Below are the code and all the weights of a small trained network. Each question names an input and a class and asks about switching units off, where a switched-off unit gives its printed mean instead of its output.

import numpy as np


def w(rows, s, z=0):
    codes = np.array(rows[::2]) - 128.0
    scale = np.full(codes.shape[1], s)
    scale[-1] = z or s
    return codes * scale


def norm(h):
    return h / np.sqrt((h * h).mean(-1, keepdims=True) + 1e-5)


def f(y):
    return y / 2 * (1 + np.tanh(0.7978845608 * (y + 0.044715 * y**3)))


def log_softmax(a):
    a = a - a.max(-1, keepdims=True)
    return a - np.log(np.exp(a).sum(-1, keepdims=True))


def net(x, mask):
    res = np.array(x, float).reshape(1, 4) / 4 @ E
    u = 0
    for l in range(2):
        y = f(norm(res) @ A[l][:, :-1].T + A[l][:, -1])
        res = res + np.where(mask[u : u + 10], y, B[l][:, -1]) @ B[l][:, :-1]
        u += 10
    return log_softmax(norm(res)[-1] @ U[:, :-1].T + U[:, -1])


A, B = {}, {}
E = w([
[118,126,139,133,103,133,120],'x0',
[115,108,128,111,139,141,116],'x1',
[79,247,217,45,182,87,111],'x2',
[151,123,199,147,163,249,253],'x3',
],0.0045)
A[0] = w([
[108,101,140,115,111,159,108,110],'L0N1',
[106,187,198,88,128,205,188,7],'L0N2',
[154,20,3,152,125,75,108,160],'L0N3',
[122,178,124,96,105,30,60,59],'L0N4',
[109,40,96,204,103,184,204,23],'L0N5',
[119,133,142,143,80,129,138,96],'L0N6',
[144,41,92,197,118,187,202,38],'L0N7',
[118,119,47,239,75,118,60,149],'L0N8',
[104,140,140,113,130,58,47,134],'L0N9',
[126,96,44,196,72,114,50,130],'L0N10',
],0.0052,0.0015)
B[0] = w([
[213,211,77,161,141,58,205,127],'L0N1',
[135,124,201,129,181,144,230,193],'L0N2',
[128,52,230,128,138,111,198,253],'L0N3',
[137,178,102,69,133,144,101,206],'L0N4',
[162,185,94,117,110,179,69,201],'L0N5',
[120,84,77,143,254,150,118,125],'L0N6',
[107,217,76,129,107,148,59,207],'L0N7',
[113,98,136,161,183,91,209,218],'L0N8',
[88,172,78,118,144,107,96,193],'L0N9',
[126,111,224,176,108,110,137,223],'L0N10',
],0.0089,0.0051)
A[1] = w([
[171,92,43,59,73,126,148,39],'L1N1',
[131,103,118,164,110,157,171,146],'L1N2',
[143,177,188,125,121,150,86,75],'L1N3',
[120,151,23,51,138,105,69,87],'L1N4',
[138,170,26,136,100,145,83,73],'L1N5',
[109,195,72,143,165,178,105,145],'L1N6',
[189,133,12,145,102,227,91,108],'L1N7',
[120,83,97,206,153,60,166,55],'L1N8',
[120,30,180,121,87,97,125,2],'L1N9',
[138,131,110,155,123,120,98,85],'L1N10',
],0.011,0.0017)
B[1] = w([
[189,119,118,137,149,71,137,122],'L1N1',
[79,160,131,74,147,71,102,184],'L1N2',
[137,75,104,143,127,146,148,180],'L1N3',
[110,128,151,52,89,140,32,253],'L1N4',
[108,114,147,110,166,145,182,226],'L1N5',
[140,110,110,153,116,74,96,238],'L1N6',
[107,223,75,253,83,171,120,234],'L1N7',
[190,63,84,118,122,134,141,213],'L1N8',
[196,89,62,137,132,109,134,225],'L1N9',
[152,146,142,105,171,130,129,124],'L1N10',
],0.016,0.0059)
U = w([
[223,25,86,146,129,62,177,246],'0',
[92,153,146,21,96,101,13,114],'1',
[115,225,70,250,88,162,122,129],'2',
[91,166,247,92,193,160,254,26],'3',
],0.0093,0.0011)

Each question gives the input, the list of numbers given to net, and the class t.
The units are the neurons (one row each of A and B). Each row of codes is followed by its name. A weight is (code - 128) times the scale printed after its matrix; where a second scale follows, it is the last column's (A, B and U).
mask holds one flag per neuron, layer by layer. A switched-off neuron (its flag False) gives its mean, the last column of its row in B, instead of its output. The means were averaged over made-up inputs and are rounded, as every weight is.
A unit's drop is (log p(t) with every unit on - log p(t) with that unit switched off) / (log p(t) with every unit on - log p(t) with every unit switched off).
unit that matters most: the unit with the biggest drop
k most important neurons: the k neurons with the biggest drops, biggest first
k most important neurons of layer l: the k neurons of layer l with the biggest drops, biggest first
drop when u is switched off: that unit's drop, to one decimal
input [6,1,1,7], class 3: 2 most important neurons => L0N2; L1N7
input [1,-6,-5,1], class 2: 2 most important neurons => L0N7; L0N5
input [-5,0,0,7], class 2: 4 most important neurons of layer 0 => L0N3; L0N10; L0N8; L0N7
input [0,-8,1,-1], class 1: unit that matters most => L1N4
input [5,8,1,6], class 3: 3 most important neurons => L0N2; L1N7; L1N4
input [-1,0,-6,1], class 2: 2 most important neurons of layer 0 => L0N7; L0N5
input [5,-8,-7,1], class 2: 3 most important neurons => L0N7; L0N5; L0N2
input [3,0,8,3], class 3: 2 most important neurons => L1N7; L1N4
input [-7,4,5,1], class 3: 2 most important neurons of layer 0 => L0N2; L0N7
input [5,-1,2,6], class 3: 2 most important neurons => L1N7; L1N4
input [2,-6,2,0], class 1: 2 most important neurons of layer 0 => L0N3; L0N10
input [1,0,-3,1], class 2: 2 most important neurons => L0N5; L0N7
input [-8,1,6,1], class 3: 2 most important neurons of layer 0 => L0N7; L0N2
input [-8,1,5,3], class 3: drop when L1N7 is switched off => 0.1
input [8,0,-8,1], class 2: drop when L0N2 is switched off => 0.8
